5,22,46,59,-2,5,9
29,59,-2,48,16,-22,-20
12,18,-11,18,-59,-31,-62
-12,-33,13,-20,-24,12,-2
-15,-23,25,-8,37,40,66
22,50,-20,22,47,-15,4
->
22,50,-20,22,47,-15,4
5,22,46,59,-2,5,9
29,59,-2,48,16,-22,-20
12,18,-11,18,-59,-31,-62
-12,-33,13,-20,-24,12,-2
-15,-23,25,-8,37,40,66

-4,39,-32,9,31,37,-16,8
10,15,-29,-15,3,-34,-17,9
-24,1,1,-25,-12,61,-5,41
29,-2,-15,13,23,12,-22,-34
-6,9,27,-10,-5,-20,-24,-38
13,-9,-21,38,-13,3,20,37
67,-6,-41,6,50,-15,39,-23
6,16,6,-15,6,8,-23,-44
->
6,16,6,-15,6,8,-23,-44
-4,39,-32,9,31,37,-16,8
10,15,-29,-15,3,-34,-17,9
-24,1,1,-25,-12,61,-5,41
29,-2,-15,13,23,12,-22,-34
-6,9,27,-10,-5,-20,-24,-38
13,-9,-21,38,-13,3,20,37
67,-6,-41,6,50,-15,39,-23

40,57,-5,-13,16
-46,26,-5,42,23
11,37,-4,3,14
-17,34,-5,23,20
-17,58,-9,30,31
->
-17,58,-9,30,31
40,57,-5,-13,16
-46,26,-5,42,23
11,37,-4,3,14
-17,34,-5,23,20

2,-24,-13,15,7,12,21,-1,23,68,-6,25,-10,-47,-5,-25
-18,-24,6,-10,-20,-30,11,18,23,26,23,16,23,-15,25,-5
1,27,15,-9,4,-8,-24,-4,-23,-69,5,-25,4,48,8,29
->
1,27,15,-9,4,-8,-24,-4,-23,-69,5,-25,4,48,8,29
2,-24,-13,15,7,12,21,-1,23,68,-6,25,-10,-47,-5,-25
-18,-24,6,-10,-20,-30,11,18,23,26,23,16,23,-15,25,-5

-19,-7,-1,-49,-1,6,-37
-17,-7,3,-48,0,7,-36
20,-6,7,4,5,12,22
20,6,2,54,3,-3,29
18,-6,7,-3,5,12,18
15,-7,7,-13,5,12,9
-20,6,-7,-4,-5,-12,-26
-10,7,-6,20,-4,-12,10
-24,-3,-6,-48,-4,-2,-40
->
-24,-3,-6,-48,-4,-2,-40
-19,-7,-1,-49,-1,6,-37
-17,-7,3,-48,0,7,-36
20,-6,7,4,5,12,22
20,6,2,54,3,-3,29
18,-6,7,-3,5,12,18
15,-7,7,-13,5,12,9
-20,6,-7,-4,-5,-12,-26
-10,7,-6,20,-4,-12,10

-46,19,-40,37,-2
64,34,14,19,-5
->
64,34,14,19,-5
-46,19,-40,37,-2

11,-6
28,69
-12,-15
-17,-13
11,38
->
11,38
11,-6
28,69
-12,-15
-17,-13
---
-18,9,36,1
-50,6,-11,-17
-63,-26,34,66
-24,7,-44,-35
->
6,-11
-26,34

30,44,54
11,42,62
-60,-37,-22
-49,13,53
->
42,62
-37,-22

50,30,-54,-5
24,5,4,-1
41,8,7,-4
61,13,10,-5
61,17,3,-5
->
5,4
8,7

17,-56,46,-9,30
-20,53,-68,16,-36
-6,19,-22,74,9
2,-14,7,61,28
->
53,-68
19,-22

48,0,-31
71,66,25
46,11,-38
-14,-56,-68
0,55,74
->
66,25
11,-38

-2,-7,-26
4,20,3
-6,5,9
10,-64,47
-38,-29,30
->
20,3
5,9

-29,-12,44
22,-69,-24
-4,4,6
15,-2,-19
8,16,-1
->
-69,-24
4,6

-8,8,-21,-28,-34
42,36,-3,3,5
-17,6,59,35,12
->
36,-3
6,59

-13,10,-21,9
17,-45,26,-53
-26,20,-26,21
-17,54,-20,63
6,-20,21,-40
->
-45,26
20,-26
---
8,6,11,44
-74,43,-50,72
-13,1,-16,-3
-64,38,-50,72
8,1,-9,16
->
43,-50
1,-16

-76,5,21,-8
-18,43,-39,23
-16,44,-37,23
->
43,-39
44,-37

-64,1,-5
-2,-17,18
-3,10,11
->
-17,18
10,11

-2,-15,15
6,33,-36
62,10,9
24,7,-65
42,21,-22
->
33,-36
10,9

-7,-7,-8,-14
26,74,-7,57
-15,-67,20,-49
16,-11,31,-4
->
74,-7
-67,20

10,-34,20,-68
-2,40,1,62
18,-28,10,-56
->
40,1
-28,10

-14,7,-3,2,11
-1,-1,4,-4,-1
62,14,-23,13,-13
-26,-18,51,-18,9
6,-21,17,-23,7
->
-1,4
14,-23
---
-38,5,15,-8,24,30,-32,10,-19,11,41,-59,22,55,-22,-28
-5,20,-13,-6,-9,-5,-58,-23,6,-12,-42,46,14,-50,12,25
7,1,-20,11,-22,-27,22,-17,19,-11,-49,-24,-21,-56,24,22
->
7,1,-20,11,-22,-27,22,-17,19,-11,-49,-24,-21,-56,24,22
-38,5,15,-8,24,30,-32,10,-19,11,41,-59,22,55,-22,-28
-5,20,-13,-6,-9,-5,-58,-23,6,-12,-42,46,14,-50,12,25

-38,-8,-51,-37,-40,-53,35,-10,-22,-22
23,-14,17,-26,30,58,56,0,-10,-11
39,-1,-42,-9,-31,3,40,16,-4,-50
->
23,-14,17,-26,30,58,56,0,-10,-11
-38,-8,-51,-37,-40,-53,35,-10,-22,-22
39,-1,-42,-9,-31,3,40,16,-4,-50

-1,-29,54,27,0,5,10,-47,-11
46,-22,41,41,-20,12,29,-39,28
-25,17,3,-6,-9,-5,-21,1,-23
-55,-4,66,15,15,1,-20,-38,-58
->
-1,-29,54,27,0,5,10,-47,-11
46,-22,41,41,-20,12,29,-39,28
-55,-4,66,15,15,1,-20,-38,-58
-25,17,3,-6,-9,-5,-21,1,-23

10,44,-39
53,-10,30
-34,13,19
7,-69,63
-44,72,-17
-67,24,49
->
7,-69,63
53,-10,30
-34,13,19
-67,24,49
10,44,-39
-44,72,-17

5,10,-4,4
-27,-18,13,16
-20,-3,10,5
-22,40,29,6
57,31,4,-16
->
-27,-18,13,16
-20,-3,10,5
5,10,-4,4
57,31,4,-16
-22,40,29,6

-53,-45,9,35
-57,8,-4,41
-8,-38,20,6
-61,-16,-6,46
-35,10,-10,23
-16,-39,22,7
-2,2,30,-12
-58,3,39,13
-11,4,40,-8
9,-27,-7,6
->
-53,-45,9,35
-16,-39,22,7
-8,-38,20,6
9,-27,-7,6
-61,-16,-6,46
-2,2,30,-12
-58,3,39,13
-11,4,40,-8
-57,8,-4,41
-35,10,-10,23

57,-36,-13,-6
62,-48,-9,22
5,-7,-2,13
14,-12,-13,-20
->
62,-48,-9,22
57,-36,-13,-6
14,-12,-13,-20
5,-7,-2,13

-21,11,-13,-32
16,-26,-52,-54
-29,7,-8,-29
-25,-21,0,31
0,2,-9,20
-17,-11,15,34
12,-7,8,40
-49,-30,43,12
-56,-34,37,4
->
-56,-34,37,4
-49,-30,43,12
16,-26,-52,-54
-25,-21,0,31
-17,-11,15,34
12,-7,8,40
0,2,-9,20
-29,7,-8,-29
-21,11,-13,-32

6,18,-23,-3
13,36,-48,-6
7,20,-26,-3
15,41,-53,-7
10,28,-37,-5
->
6,18,-23,-3
7,20,-26,-3
10,28,-37,-5
13,36,-48,-6
15,41,-53,-7
